Below is a small trained network, with its code and all its weights. Each question gives an input and a target symbol and asks what happens when units are switched off, that is, made to give their printed mean instead of their output.

import numpy as np


def w(rows, s, z=0):
    codes = np.array(rows[::2]) - 128.0
    scale = np.full(codes.shape[1], s)
    scale[-1] = z or s
    return codes * scale


def norm(h):
    return h / np.sqrt((h * h).mean(-1, keepdims=True) + 1e-5)


def f(y):
    return y / 2 * (1 + np.tanh(0.7978845608 * (y + 0.044715 * y**3)))


def softmax(a):
    e = np.exp(a - a.max(-1, keepdims=True))
    return e / e.sum(-1, keepdims=True)


def log_softmax(a):
    a = a - a.max(-1, keepdims=True)
    return a - np.log(np.exp(a).sum(-1, keepdims=True))


def net(x, mask):
    ids = ['αγεζλμξπτφω'.index(c) for c in x.split()]
    T = len(ids)
    res = E[ids] + P[:T]
    u = 0
    for l in range(2):
        q, k, v = (norm(res) @ M[l].T for M in (Q, K, V))
        z = softmax(np.where(np.tri(T) > 0, q @ k.T / 3**0.5, -1e9)) @ v
        res = res + np.where(mask[u], z, O[l][:, -1]) @ O[l][:, :-1]
        u += 1
        y = f(norm(res) @ A[l][:, :-1].T + A[l][:, -1])
        res = res + np.where(mask[u : u + 16], y, B[l][:, -1]) @ B[l][:, :-1]
        u += 16
    return log_softmax(norm(res)[-1] @ U[:, :-1].T + U[:, -1])


Q, K, V, O, A, B = {}, {}, {}, {}, {}, {}
E = w([
[170,132,54],'α',
[131,161,155],'γ',
[116,183,74],'ε',
[62,88,76],'ζ',
[133,178,98],'λ',
[175,138,75],'μ',
[138,172,97],'ξ',
[128,160,162],'π',
[169,164,77],'τ',
[236,90,88],'φ',
[82,176,251],'ω',
],0.023)
P = w([
[125,177,26],'0',
[254,99,86],'1',
[79,87,81],'2',
[120,72,134],'3',
[16,72,167],'4',
[184,138,220],'5',
[182,152,240],'6',
],0.0063)
Q[0] = w([
[78,83,113],'0.h1',
[113,7,179],'0.h1',
[29,72,77],'0.h1',
],0.016)
K[0] = w([
[203,157,98],'0.h1',
[255,188,146],'0.h1',
[166,126,47],'0.h1',
],0.011)
V[0] = w([
[97,109,150],'0.h1',
[70,149,254],'0.h1',
[128,112,104],'0.h1',
],0.0058)
O[0] = w([
[102,196,140,39],'0.h1',
[3,160,146,2],'0.h1',
[152,159,129,117],'0.h1',
],0.0041,0.00065)
A[0] = w([
[145,140,159,101],'0.n1',
[114,139,113,81],'0.n2',
[175,129,131,191],'0.n3',
[94,83,144,147],'0.n4',
[162,138,109,64],'0.n5',
[110,124,140,192],'0.n6',
[93,5,148,36],'0.n7',
[149,160,123,241],'0.n8',
[141,139,132,48],'0.n9',
[153,106,148,4],'0.n10',
[99,105,133,34],'0.n11',
[74,120,94,200],'0.n12',
[136,104,114,50],'0.n13',
[162,107,162,73],'0.n14',
[49,145,135,214],'0.n15',
[158,97,135,225],'0.n16',
],0.018,0.0013)
B[0] = w([
[134,132,88,154],'0.n1',
[139,145,128,141],'0.n2',
[152,171,144,165],'0.n3',
[129,146,135,174],'0.n4',
[139,163,159,166],'0.n5',
[125,129,113,146],'0.n6',
[134,250,112,238],'0.n7',
[166,142,135,197],'0.n8',
[139,139,124,128],'0.n9',
[136,151,106,113],'0.n10',
[127,149,129,141],'0.n11',
[137,168,165,215],'0.n12',
[117,101,147,137],'0.n13',
[117,169,107,126],'0.n14',
[175,129,125,253],'0.n15',
[124,143,144,141],'0.n16',
],0.021,0.005)
Q[1] = w([
[117,103,71],'1.h1',
[173,124,59],'1.h1',
[250,182,115],'1.h1',
],0.012)
K[1] = w([
[253,102,131],'1.h1',
[225,123,171],'1.h1',
[62,194,225],'1.h1',
],0.0066)
V[1] = w([
[67,133,237],'1.h1',
[252,155,141],'1.h1',
[144,194,128],'1.h1',
],0.022)
O[1] = w([
[3,126,121,125],'1.h1',
[127,45,147,252],'1.h1',
[130,82,64,230],'1.h1',
],0.021,0.019)
A[1] = w([
[83,118,150,40],'1.n1',
[112,179,126,70],'1.n2',
[117,122,160,22],'1.n3',
[175,38,132,50],'1.n4',
[138,115,155,139],'1.n5',
[77,136,175,44],'1.n6',
[114,125,151,3],'1.n7',
[34,187,190,182],'1.n8',
[113,131,163,58],'1.n9',
[129,2,181,75],'1.n10',
[156,112,142,176],'1.n11',
[142,92,143,109],'1.n12',
[128,95,146,40],'1.n13',
[92,155,86,123],'1.n14',
[76,143,186,93],'1.n15',
[146,75,190,183],'1.n16',
],0.018,0.0021)
B[1] = w([
[135,78,116,140],'1.n1',
[40,136,163,128],'1.n2',
[142,139,86,120],'1.n3',
[212,85,250,236],'1.n4',
[148,153,117,132],'1.n5',
[198,119,95,137],'1.n6',
[145,130,115,120],'1.n7',
[218,24,9,159],'1.n8',
[157,140,84,120],'1.n9',
[24,226,41,251],'1.n10',
[152,127,128,153],'1.n11',
[150,158,152,157],'1.n12',
[114,156,123,141],'1.n13',
[95,154,216,150],'1.n14',
[218,150,94,137],'1.n15',
[137,209,70,175],'1.n16',
],0.024,0.013)
U = w([
[246,83,117,253],'α',
[214,203,22,102],'γ',
[142,232,123,102],'ε',
[88,182,144,223],'ζ',
[110,152,153,81],'λ',
[125,145,141,3],'μ',
[117,153,140,32],'ξ',
[113,143,126,104],'π',
[120,148,156,40],'τ',
[122,146,142,18],'φ',
[111,56,109,74],'ω',
],0.014,0.0035)

Each question gives the input, a string of symbols that net reads in full, and the target symbol t.
The units are the heads (3 rows each of Q, K, V and O) and the neurons (one row each of A and B). Each row of codes is followed by its name. A weight is (code - 128) times the scale printed after its matrix; where a second scale follows, it is the last column's (O, A, B and U).
mask holds one flag per unit, layer by layer, with each layer's heads first. A switched-off unit (its flag False) gives its mean, the last column of its rows in O or B, instead of its output. The means were averaged over made-up inputs and are rounded, as every weight is.
A unit's drop is (log p(t) with every unit on - log p(t) with that unit switched off) / (log p(t) with every unit on - log p(t) with every unit switched off).
The circuit of an input: a set's keep is (log p(t) with only the set's units on - log p(t) with every unit switched off) / (log p(t) with every unit on - log p(t) with every unit switched off). Starting from the 12 units with the biggest drops (on a tie, the unit counted first), units are removed one at a time, each time the one whose removal leaves the highest keep (on an exact tie, the one counted first), for as long as the keep stays at least 0.8.
units of the circuit, in order: the units of the circuit, biggest drop first
most important unit: the unit with the biggest drop
k most important neurons: the k neurons with the biggest drops, biggest first
top k neurons in layer l: the k neurons of layer l with the biggest drops, biggest first
drop when u is switched off: that unit's drop, to one decimal
input τ ε ξ, target α: units of the circuit, in order -> [1.n4]
input ζ ε π ζ, target γ: units of the circuit, in order -> [0.n7, 1.n4, 1.n10]
input α ω τ π ζ λ λ, target ζ: 2 most important neurons -> [0.n15, 0.n7]
input ζ ζ ω, target ζ: units of the circuit, in order -> [0.n15, 0.n12, 1.n8, 1.h1]
input ω ζ ξ, target ω: units of the circuit, in order -> [1.h1, 0.n7, 1.n10]
input ζ ω ε ζ ζ π μ, target ζ: units of the circuit, in order -> [1.n8, 1.h1, 0.n7]
input ζ φ ω ω, target γ: 2 most important neurons -> [0.n15, 1.n4]
input ζ λ α ζ, target γ: top 3 neurons in layer 0 -> [0.n7, 0.n12, 0.n5]
input π ζ π ζ γ ξ π, target ε: 3 most important neurons -> [0.n15, 1.n10, 0.n7]
input ω γ ζ ζ λ ξ, target ζ: 3 most important neurons -> [0.n15, 0.n7, 1.n8]
input ξ ζ γ ω π τ, target ω: top 2 neurons in layer 0 -> [0.n8, 0.n3]
input λ ζ ω ζ ζ ξ ξ, target ζ: 2 most important neurons -> [0.n15, 1.n8]
input π π τ ζ λ ζ ζ, target ε: 4 most important neurons -> [0.n7, 0.n12, 1.n4, 1.n8]
input ζ ζ τ, target α: most important unit -> 1.h1
input π φ ζ τ ζ ζ, target ε: 3 most important neurons -> [0.n7, 0.n12, 1.n4]
input ζ ξ ζ π γ ζ ζ, target ζ: top 3 neurons in layer 0 -> [0.n15, 0.n12, 0.n8]
input γ π ζ φ μ ε, target α: 2 most important neurons -> [1.n4, 0.n12]
input ε π ξ π λ, target α: 2 most important neurons -> [0.n15, 1.n4]
input ζ π μ π ε, target α: 2 most important neurons -> [0.n15, 1.n4]
input π α ζ, target α: 2 most important neurons -> [1.n10, 0.n7]
input ζ ζ φ γ ζ ζ, target ζ: most important unit -> 0.n12
input ζ ε ω ζ ε α, target ζ: 2 most important neurons -> [0.n15, 0.n7]
input α π ζ, target α: drop when 0.n13 is switched off -> 0.0
input ω ζ ζ ζ λ γ, target ζ: drop when 0.n15 is switched off -> 0.6
input ζ ζ ω ζ ζ γ π, target ζ: drop when 1.n8 is switched off -> 0.1
input λ τ ξ, target α: drop when 1.n5 is switched off -> 0.0
input ζ ω τ ζ ζ μ ε, target ζ: most important unit -> 1.h1
